Below are the code and all the weights of a small trained network. Each question names an input and a class and asks about switching units off, where a switched-off unit gives its printed mean instead of its output.

import numpy as np


def w(rows, s, z=0):
    codes = np.array(rows[::2]) - 128.0
    scale = np.full(codes.shape[1], s)
    scale[-1] = z or s
    return codes * scale


def f(y):
    return y / 2 * (1 + np.tanh(0.7978845608 * (y + 0.044715 * y**3)))


def log_softmax(a):
    a = a - a.max(-1, keepdims=True)
    return a - np.log(np.exp(a).sum(-1, keepdims=True))


def net(x, mask):
    res = np.array(x, float).reshape(1, 6) / 4 @ E
    y = f(res @ A[0][:, :-1].T + A[0][:, -1])
    res = res + np.where(mask, y, B[0][:, -1]) @ B[0][:, :-1]
    return log_softmax(res[-1] @ U[:, :-1].T + U[:, -1])


A, B = {}, {}
E = w([
[123,124,73,233,104,216],'x0',
[95,149,135,122,86,116],'x1',
[122,133,131,125,122,133],'x2',
[180,190,43,204,130,41],'x3',
[246,86,124,93,50,111],'x4',
[173,145,231,253,123,119],'x5',
],0.0078)
A[0] = w([
[155,128,177,84,178,65,76],'n1',
[144,183,132,196,79,96,177],'n2',
[37,156,107,82,94,155,111],'n3',
[141,136,186,81,156,82,89],'n4',
[156,61,124,131,107,112,67],'n5',
[146,228,57,168,117,28,30],'n6',
[121,126,59,80,129,151,82],'n7',
[132,163,72,87,112,147,105],'n8',
[141,188,112,155,94,216,83],'n9',
[108,129,99,177,27,198,142],'n10',
[115,171,230,189,83,118,76],'n11',
[84,28,228,86,101,206,10],'n12',
[252,69,109,87,40,115,58],'n13',
[183,147,79,146,161,71,96],'n14',
[138,42,89,186,134,221,98],'n15',
[139,124,229,97,156,10,162],'n16',
[80,36,20,87,190,161,104],'n17',
[206,116,215,178,237,183,98],'n18',
[170,83,117,121,1,103,82],'n19',
[120,94,180,77,180,40,79],'n20',
[13,227,127,156,217,116,54],'n21',
],0.0094,0.012)
B[0] = w([
[48,209,74,164,68,162,150],'n1',
[156,107,107,74,140,103,254],'n2',
[195,124,149,143,107,120,189],'n3',
[92,178,62,178,111,139,150],'n4',
[82,160,161,211,120,157,120],'n5',
[78,4,66,198,32,228,183],'n6',
[140,158,156,227,33,61,159],'n7',
[176,132,163,154,91,97,154],'n8',
[107,183,97,121,118,134,154],'n9',
[144,182,56,47,176,114,231],'n10',
[162,118,163,184,30,53,192],'n11',
[109,1,26,236,76,200,195],'n12',
[139,174,223,188,170,175,205],'n13',
[71,45,127,203,148,183,172],'n14',
[49,212,56,91,132,122,204],'n15',
[146,164,48,68,150,143,247],'n16',
[185,134,169,188,74,67,230],'n17',
[187,127,150,155,54,84,208],'n18',
[104,192,238,194,193,182,173],'n19',
[124,190,79,179,114,143,166],'n20',
[189,164,240,210,181,203,206],'n21',
],0.0088,0.0069)
U = w([
[148,59,95,120,88,195,102],'0',
[174,187,197,120,168,185,79],'1',
[171,144,126,78,119,114,254],'2',
[195,151,146,106,42,44,66],'3',
[143,218,62,71,119,128,59],'4',
[181,129,129,68,135,130,230],'5',
[110,65,173,3,222,53,93],'6',
],0.013,0.016)

Each question gives the input, the list of numbers given to net, and the class t.
The units are the neurons (one row each of A and B). Each row of codes is followed by its name. A weight is (code - 128) times the scale printed after its matrix; where a second scale follows, it is the last column's (A, B and U).
mask holds one flag per neuron, in row order. A switched-off neuron (its flag False) gives its mean, the last column of its row in B, instead of its output. The means were averaged over made-up inputs and are rounded, as every weight is.
A unit's drop is (log p(t) with every unit on - log p(t) with that unit switched off) / (log p(t) with every unit on - log p(t) with every unit switched off).
The circuit of an input: a set's keep is (log p(t) with only the set's units on - log p(t) with every unit switched off) / (log p(t) with every unit on - log p(t) with every unit switched off). Starting from the 12 units with the biggest drops (on a tie, the unit counted first), units are removed one at a time, each time the one whose removal leaves the highest keep (on an exact tie, the one counted first), for as long as the keep stays at least 0.8.
circuit, biggest first: the units of the circuit, biggest drop first
top k neurons: the k neurons with the biggest drops, biggest first
drop when u is switched off: that unit's drop, to one decimal
input [-5,-5,-4,4,-2,-8], class 3: top 2 neurons => n17, n7
input [8,-3,2,-1,-4,4], class 4: circuit, biggest first => n15, n10
input [-7,3,-4,6,-4,1], class 4: circuit, biggest first => n16
input [3,0,-4,6,2,6], class 0: top 3 neurons => n6, n14, n17
input [-2,-2,1,6,-7,3], class 1: top 2 neurons => n21, n12
input [-8,-1,0,8,0,2], class 0: top 2 neurons => n6, n14
input [-6,1,6,4,8,-4], class 1: circuit, biggest first => n13, n19
input [7,0,7,5,0,4], class 4: circuit, biggest first => n10, n15
input [-7,3,1,5,-3,-1], class 4: circuit, biggest first => n16, n1
input [5,3,-4,7,0,-8], class 3: top 3 neurons => n17, n7, n8
input [-5,-1,-6,0,8,4], class 1: top 2 neurons => n13, n19
input [-4,-2,-4,-1,-2,6], class 3: top 2 neurons => n18, n11
input [8,-6,-7,4,6,-6], class 4: top 2 neurons => n15, n10
input [8,4,2,0,0,8], class 3: circuit, biggest first => n11
input [-2,0,2,6,-2,-5], class 0: top 3 neurons => n6, n14, n10
input [3,-2,5,5,8,8], class 1: top 2 neurons => n19, n13
input [2,2,6,-1,-2,6], class 3: top 2 neurons => n11, n18
input [1,-3,1,7,-3,-5], class 0: top 2 neurons => n6, n14
input [3,-5,2,5,-1,7], class 3: top 2 neurons => n18, n11
input [6,-5,1,4,-7,-4], class 1: circuit, biggest first => n21
input [-6,2,-2,0,-6,-3], class 1: drop when n21 is switched off => 1.1
input [-7,-6,4,3,1,0], class 4: drop when n15 is switched off => 0.0
input [6,-4,5,-2,-1,2], class 4: drop when n10 is switched off => 0.1
input [-4,-2,5,8,7,6], class 0: drop when n6 is switched off => 0.7
